[-0.61 +4.61 -5.08 -3.55 +3.08]
+4.61
[-3.98 +0.69 +0.45 -1.22 -0.65 +4.33 -1.03]
+0.69
[+0.46 +0.35 +0.16 -0.32 +4.50]
+0.35
[-2.17 -3.55 -4.39 +2.31]
-3.55
[+0.09 +0.24 -2.27 +5.89 -1.47 +0.37 +1.51]
+0.24
[-2.76 -5.09 -5.15 -5.45]
-5.09
[+4.65 -2.03 +4.01 +3.30 -1.72 -0.76]
-2.03
---
[2146 5218 4596 6532 9133] Answer: 4596, 9133

[244 542 917 301 877] Answer: 917, 917

[[6058 4313 6754 4426 6332 5084 5214]
 [4138 5209 4569 5117 4216 2383 1732]
 [8000 2521 7993 2459 8024 5195 5429]] Answer: 5117, 8024

[49 25 57 53 97  6 68] Answer: 53, 97

[2 1 7 0 8] Answer: 7, 8

[4951 2626 5276 9405 3767 8344 6046] Answer: 9405, 9405

[ -72 -673  640 -807 -557 -473 -227] Answer: -807, 640
---
-1.47	-2.21	-5.08	-1.13	+1.78 => -1.47
+2.13	+4.55	+4.76	+0.06	+2.60 => +2.60
-4.13	-2.93	-4.43	-1.27	-3.74 => -3.74
-4.06	+4.62	-5.36	+1.14	+2.08 => +1.14
-1.66	-5.26	-0.56	+2.11	-3.35 => -1.66
+2.08	+0.92	+3.18	+0.23	+4.52 => +2.08
-2.10	+5.16	+3.70	-3.18	+1.07 => +1.07
+1.01	-5.74	+1.66	+1.82	-1.23 => +1.01
---
array([[-15.2, -16.2,  -0.8,   3.9, -17.1, -15.0, -23.3, -14.2],
       [ -2.9,   2.7,  13.5,  -4.2,   3.5,  -3.0,  15.4,  19.4],
       [-10.7,  -7.6,  16.4,   1.7,  -3.8, -10.1,   2.3,  10.7],
       [  5.7,   8.5, -26.8, -13.1,  -6.9,   3.2,  -6.2, -10.3],
       [  4.9,   7.4, -27.6, -12.6,  -8.1,   2.5,  -8.5, -12.3],
       [  1.3,   7.7,   8.3,  -7.6,   5.5,   0.6,  18.8,  20.1],
       [ -1.7,  -1.6, -27.4,  -7.8, -15.3,  -3.6, -21.6, -21.9],
       [-15.1, -16.2,  -1.6,   3.7, -17.4, -14.9, -23.9, -14.9],
       [ -9.2, -10.6, -18.8,  -1.7, -19.3, -10.2, -28.5, -24.1],
       [-14.1, -12.8,  12.7,   4.0,  -9.4, -13.5,  -8.2,   1.6],
       [ -7.6,  -8.8, -21.3,  -3.0, -18.8,  -8.8, -27.8, -24.4]]) -> -10.7

array([[-0.03, -0.02,  0.01,  0.00, -0.08,  0.13,  0.04,  0.06,  0.06,
        -0.01],
       [-0.01,  0.08,  0.16, -0.25,  0.05,  0.09,  0.09,  0.08,  0.02,
         0.12],
       [ 0.03,  0.05,  0.05, -0.03,  0.06, -0.02,  0.02,  0.01,  0.00,
         0.05],
       [ 0.02, -0.03, -0.08,  0.19, -0.03,  0.00, -0.02, -0.01,  0.03,
        -0.06],
       [ 0.01,  0.04,  0.07, -0.07,  0.04,  0.03,  0.04,  0.03,  0.02,
         0.06],
       [-0.03, -0.01,  0.02, -0.02, -0.07,  0.13,  0.05,  0.06,  0.05,
        -0.01],
       [-0.03,  0.06,  0.15, -0.25,  0.01,  0.13,  0.10,  0.09,  0.04,
         0.10],
       [-0.01,  0.08,  0.16, -0.25,  0.06,  0.08,  0.09,  0.08,  0.02,
         0.12],
       [ 0.03,  0.10,  0.16, -0.22,  0.13, -0.01,  0.06,  0.04, -0.01,
         0.14],
       [ 0.04,  0.04,  0.04,  0.00,  0.06, -0.03,  0.02,  0.01,  0.00,
         0.04]]) -> 0.03

array([[-10.03,  -7.29,  11.20,  -8.85,   8.71, -15.55],
       [  2.31,  13.30,   8.41,   3.96,  14.63,  12.13],
       [-13.37,  10.92,  17.90, -13.82,   7.08,   3.14],
       [ -9.58,  11.45,  -5.72,  10.14,  15.53,   5.78],
       [-12.18,  12.47,   2.39,  -1.16, -11.00,  -2.30],
       [ -6.15,  17.44,  -0.17,   9.01,  10.43,  13.76],
       [-16.19,   3.36,  10.58,  19.32,  -9.64,  -1.85],
       [-10.42,  12.86, -11.39,   1.23,  -4.04, -14.20],
       [ 16.61, -11.59,  20.10,  -4.31,  -3.80,   5.65]]) -> -13.37

array([[-0.02,  0.02, -0.16,  0.00,  0.04,  0.07, -0.13],
       [-0.12,  0.04,  0.13,  0.15, -0.15,  0.13,  0.19],
       [-0.03, -0.01, -0.15, -0.04,  0.14,  0.08, -0.15],
       [ 0.21, -0.07, -0.13, -0.12,  0.02, -0.11,  0.02],
       [ 0.18, -0.07, -0.13, -0.11,  0.01, -0.10,  0.03],
       [-0.17,  0.02,  0.12,  0.14, -0.11,  0.15,  0.19],
       [-0.10,  0.04,  0.12,  0.15, -0.15,  0.12,  0.19],
       [ 0.00,  0.05, -0.13,  0.04, -0.05,  0.06, -0.07],
       [-0.03, -0.01, -0.15, -0.04,  0.14,  0.08, -0.15],
       [-0.05,  0.03, -0.12,  0.02,  0.09,  0.10, -0.14]]) -> -0.03

array([[ 0.998,  0.543,  0.828,  0.180, -1.070, -1.071,  0.320,  0.927],
       [ 0.142,  0.170,  1.293,  0.397, -0.648, -1.634,  0.167,  0.168],
       [-1.156, -0.183,  1.179,  0.189,  0.003,  0.009,  0.238, -0.993],
       [ 0.170,  0.193, -1.015,  0.104,  1.732,  1.451,  0.121,  0.130],
       [ 1.261,  0.479, -0.190,  0.151,  0.064,  0.034,  0.290,  1.048],
       [ 1.195,  0.731,  0.428, -0.115, -0.402, -0.856,  0.191,  1.137]]) -> -1.156
---
[748 282 636 149 765  96] out 765
[954 537 169 514] out 169
[552 228 651 866 753 108] out 753
[8635 3970 5898 2085] out 5898
[13 57 32 87] out 32
[958 412 128 473 455 714 728] out 714
---
[[+1.27 +0.02 +0.96 +4.52]
 [+2.78 +0.07 +0.22 +3.52]
 [+0.01 +1.17 +4.50 +1.13]] +1.27

[[-3.25 -3.97 -2.06 +0.97 -2.73 +4.48 +2.75]
 [+0.20 +5.07 +3.81 -4.72 -0.39 +3.42 -4.50]
 [+3.30 -3.19 +2.45 -1.73 +2.79 +4.30 +4.07]] -3.25

[[+1.71 +0.26 +4.68 -4.71 -0.59 +0.53 -1.73]
 [+1.86 +0.13 +4.49 -4.43 -0.57 +0.42 -1.75]
 [+1.89 +0.08 +4.43 -4.50 -0.34 +0.41 -1.73]] +1.71

[[+1.22 +0.39 -4.10 +3.09 +2.46 +0.39 -0.41]
 [+0.98 +3.08 -0.38 -1.26 -5.15 +3.08 -0.64]
 [+0.45 +1.91 +0.95 -2.57 -5.88 +1.91 -0.48]] +1.22

[[+0.62 +2.51 -2.06 +1.18 -0.41 -2.68 +0.00]
 [+0.03 +2.72 +1.06 +3.48 +1.69 -1.24 +0.00]
 [+0.55 -4.48 +5.28 -0.40 -2.07 -3.98 +4.77]] +0.62

[[+1.32 -5.56 +4.58 -3.53 +3.71 +0.50]
 [+3.28 +4.49 +2.00 -3.98 +4.91 -0.12]
 [-1.32 -4.95 +1.40 +1.32 -1.13 -0.66]] +1.32

[[-3.48 +1.44 +1.20 +3.10 -2.35 -3.09]
 [+0.49 -0.99 -3.39 -0.80 +4.45 -1.20]
 [+0.14 -0.84 -2.80 -0.54 +2.15 -0.36]] -3.48

[[-1.27 +2.19 -4.64 +1.73 +1.49 -0.18]
 [-1.65 +5.21 -5.36 +2.50 +1.68 +3.00]
 [+1.02 +3.23 -2.51 -1.67 +0.78 -0.67]] -1.27
---
+1.57	+1.57	-1.90	+4.25
+1.29	+1.29	+2.59	-3.75
| +1.57

+5.65	+4.45	+2.61	-2.11	-2.65
+1.34	+2.26	-2.14	-2.86	+2.05
-2.76	-1.16	-4.30	-1.84	+1.36
| -2.14

+0.36	-1.08	-2.83	-4.37	-1.53
-1.47	-1.32	+0.66	+1.31	-1.42
-2.35	-1.19	+0.15	+1.58	-1.11
| +0.66

-0.13	+5.10	+1.98	+2.95	-2.78
+4.73	+1.73	+1.36	-0.54	-1.35
| +1.98

-1.48	+1.34	+2.13	-1.12	+2.69	-1.45	-0.68
-0.32	+4.39	-0.08	-0.46	+0.89	-0.16	+2.33
-1.29	-3.35	+1.57	-3.28	+1.20	-1.45	-3.67
| +0.89

+2.61	-1.68	+1.17	+0.02	+3.08	-2.54	+2.82
-1.53	+1.30	-0.16	+0.02	-1.08	+2.72	-2.16
+3.30	-4.67	+2.05	-1.04	+0.31	-3.41	+1.99
| -1.08

+0.58	-1.55	-0.07	-0.90
+5.39	-2.40	+1.08	-0.45
| -1.55

+1.37	+0.74	+5.56	-0.04	+1.19	+0.87
+1.24	+1.03	+5.08	-0.06	-0.27	-0.11
| -0.04

-3.76	+0.05	-2.48	+0.13	-0.50	-2.57	+2.06
-2.20	-0.30	-4.61	-3.01	-3.62	-4.52	+1.93
| -0.50
---
147   41   94  219  130  203  155 Answer: 147
74  42  73  22  77  88 Answer: 74
2931  8376  6298  7619 Answer: 2931
6858  2408  9997  3788 Answer: 6858
 770  -723  -305   318   552 Answer: 770
6  9  4  1  4 Answer: 6
 40   58   50  206 Answer: 40
-477  -533   803  -158 Answer: -477
---
+1.24	-0.46	+2.09	+4.39	+0.26	+0.27	+0.03 Out: +0.03
+0.39	-2.27	+2.86	-2.19	+2.14	+4.72	+4.59 Out: +4.59
+1.37	-3.85	-4.45	-3.81	-4.55	-4.38 Out: -4.38
+0.40	-3.18	-5.82	+0.20 Out: +0.20
-1.37	-0.02	-3.24	-0.40	+5.59 Out: +5.59
+5.13	-3.86	-1.88	-0.47	-4.95 Out: -4.95
+1.06	-0.11	-1.05	+5.54	+1.14	-1.77 Out: -1.77
